[  1.2  -0.2  -4.8  -9.4  -8.0   8.7  15.7  -4.8   8.9   2.6  -0.6  22.0
  -5.4   7.9  11.6  22.4  -2.0  -4.0  -6.3 -11.0   2.2 -17.2   1.4  12.7]
<92> j41
[ -6.5 -14.5   8.0 -19.7  -4.9  13.4  -0.3  -7.9  -6.6   5.2 -12.9  20.4
  -5.6 -26.7   7.8  -0.4  16.2 -16.8 -31.1   2.6 -28.4 -12.0  -8.7  -3.5]
<100> j17
[  7.0  11.0   1.7 -13.4   3.1   5.9   3.5  -4.9   0.5  -7.4 -19.9   5.2
  -2.4 -20.4   6.7  -5.2   5.2 -15.5 -19.1   0.0  -9.4  -8.2   0.4  -8.8]
<100> j284
[  4.0   7.9   4.7 -10.5  -7.9  12.2  10.0 -12.1   6.1 -70.0   8.0  32.6
  -8.6 -19.2  13.0   0.0  -0.9  -8.7 -13.9   1.0  -7.2  -3.1   6.4  18.7]
<100> j41
[ -2.0  -0.7  -3.6  18.1   9.8   6.1 -15.2  -3.5  -8.0  -8.9  19.4   6.2
  10.5 -10.1 -18.6  -1.3   2.5  -1.1  33.8  -4.3  16.9  22.6 -17.5  -3.0]
<95> j41
[ -0.7   5.1 -10.3 -16.7 -14.1  17.8   7.9 -10.1  20.6  10.4   2.6  44.0
   0.0 -11.0  16.2   0.0  -7.4 -15.0 -17.5   0.0  -5.2  -5.1  -6.9  22.0]
<100> j41
[ -4.0  15.1  -1.0  -1.1  -8.2  15.4  13.5   0.4  11.8  -8.7   1.3  22.9
   1.3  -9.1  22.8 -11.7  -6.0  -3.1   5.4  -3.2  -7.8   7.8  -2.6   6.3]
<100> j41
[  1.2  -5.2   4.3 -11.6 -10.9  28.0  -1.6  -3.3  12.2   3.0   5.8  49.4
  -6.8  -9.3  34.3  -0.4  -6.7 -20.7 -23.6 -12.6 -18.9  -2.7 -23.5  28.7]
<92> j41
[  0.1  11.3  -0.4  35.9 -16.9  -2.0  11.5   5.6 -10.1   3.3  19.9  19.3
   0.3  -1.4   6.9  -2.1   0.6   5.1   0.4   1.7  -0.2   7.5 -13.1  11.6]
<95> j41
[  4.2  -1.3   0.9 -29.6 -23.2  10.1  -0.5   0.0 -16.5  16.2  -8.3  37.8
 -22.5 -19.5  37.1   6.2  11.6  -7.4 -44.3  -8.8 -18.9 -21.5 -24.2  14.1]
<100> j284
[ -0.9   7.2  -2.4   1.0 -11.9  10.5   4.8  -6.0   5.4  -2.1   7.2  42.7
  -5.8 -26.1   4.7  -6.1   5.9 -12.8  -0.3   1.5 -12.7   6.1 -18.9   7.1]
<100> j41
[ -2.2   6.2  -0.1  -9.5  -9.2  12.6  10.4 -10.4  10.4   1.9  -0.7  27.2
  -7.9 -11.2  16.8  -0.9   1.2  -5.2 -14.5  -2.8  -9.8 -10.0  -5.9  21.6]
<100> j41
[-16.6   2.0   3.6  -5.2  -4.2   7.1 -10.5  -7.4  10.2 -26.3 -12.7  10.4
  -3.2 -21.0   8.2   1.6  10.7 -14.8  -9.0 -10.2  -0.3   2.5  -9.8 -12.0]
<100> j17
[  2.0 -17.0   1.9 -12.3  -9.8   1.4  -0.7  -2.4  -7.0  17.0  -9.7  20.8
  -9.9   2.9   5.2  -9.2   6.2  -4.5 -31.3   8.9 -10.2  -4.3  -2.6   0.7]
<92> j284
[  0.6 -12.7   3.0  17.4   2.9  -0.6  -4.5  -5.4 -14.3   0.6   4.4   2.4
  -5.4 -14.5  -2.4  -8.2  11.7  -6.3   0.1   1.4  -8.7   9.3  -9.5 -16.7]
<95> j17
[  0.9 -11.8   3.2   2.5  -1.4  13.6 -42.0 -15.3 -14.8   1.2 -16.1  22.0
 -10.9 -29.0   4.2  -8.3  20.6 -25.3   0.0 -24.7 -21.8  13.5 -44.7   1.7]
<95> j284
[ 11.5   0.7  -8.3  -6.0 -47.2   8.0  18.2  -2.9  -7.9  32.4  18.0  50.4
 -11.5   7.7  26.8   7.2   2.4  13.3 -47.3  -7.2 -13.5 -13.5 -26.4  51.2]
<95> j41
[ -2.1   8.9  -8.9  -5.1  -5.7   6.6   7.5  -3.2  10.3  -2.4  -3.7  24.5
  -2.5  -8.5  22.1   4.3  -5.5  -7.7  -9.7 -12.4  -2.4  -4.8  -6.4  17.1]
<100> j41
[  4.0   1.1   2.1 -12.0  -2.6   2.4  -4.1  -8.8  -5.7 -10.4 -10.9  29.6
   0.8 -24.6  11.3   4.3  10.4 -11.7 -14.4  -0.7 -17.1   2.0  -8.0  -7.8]
<100> j17
[  4.4 -10.6  -5.1  25.2   5.0   8.6 -11.8  -5.2  -4.0  17.2  18.9  26.2
  -2.6   2.6 -12.7  -4.8   4.8  -0.2  26.4  -9.7  -0.9  19.5 -23.7   9.5]
<95> j41
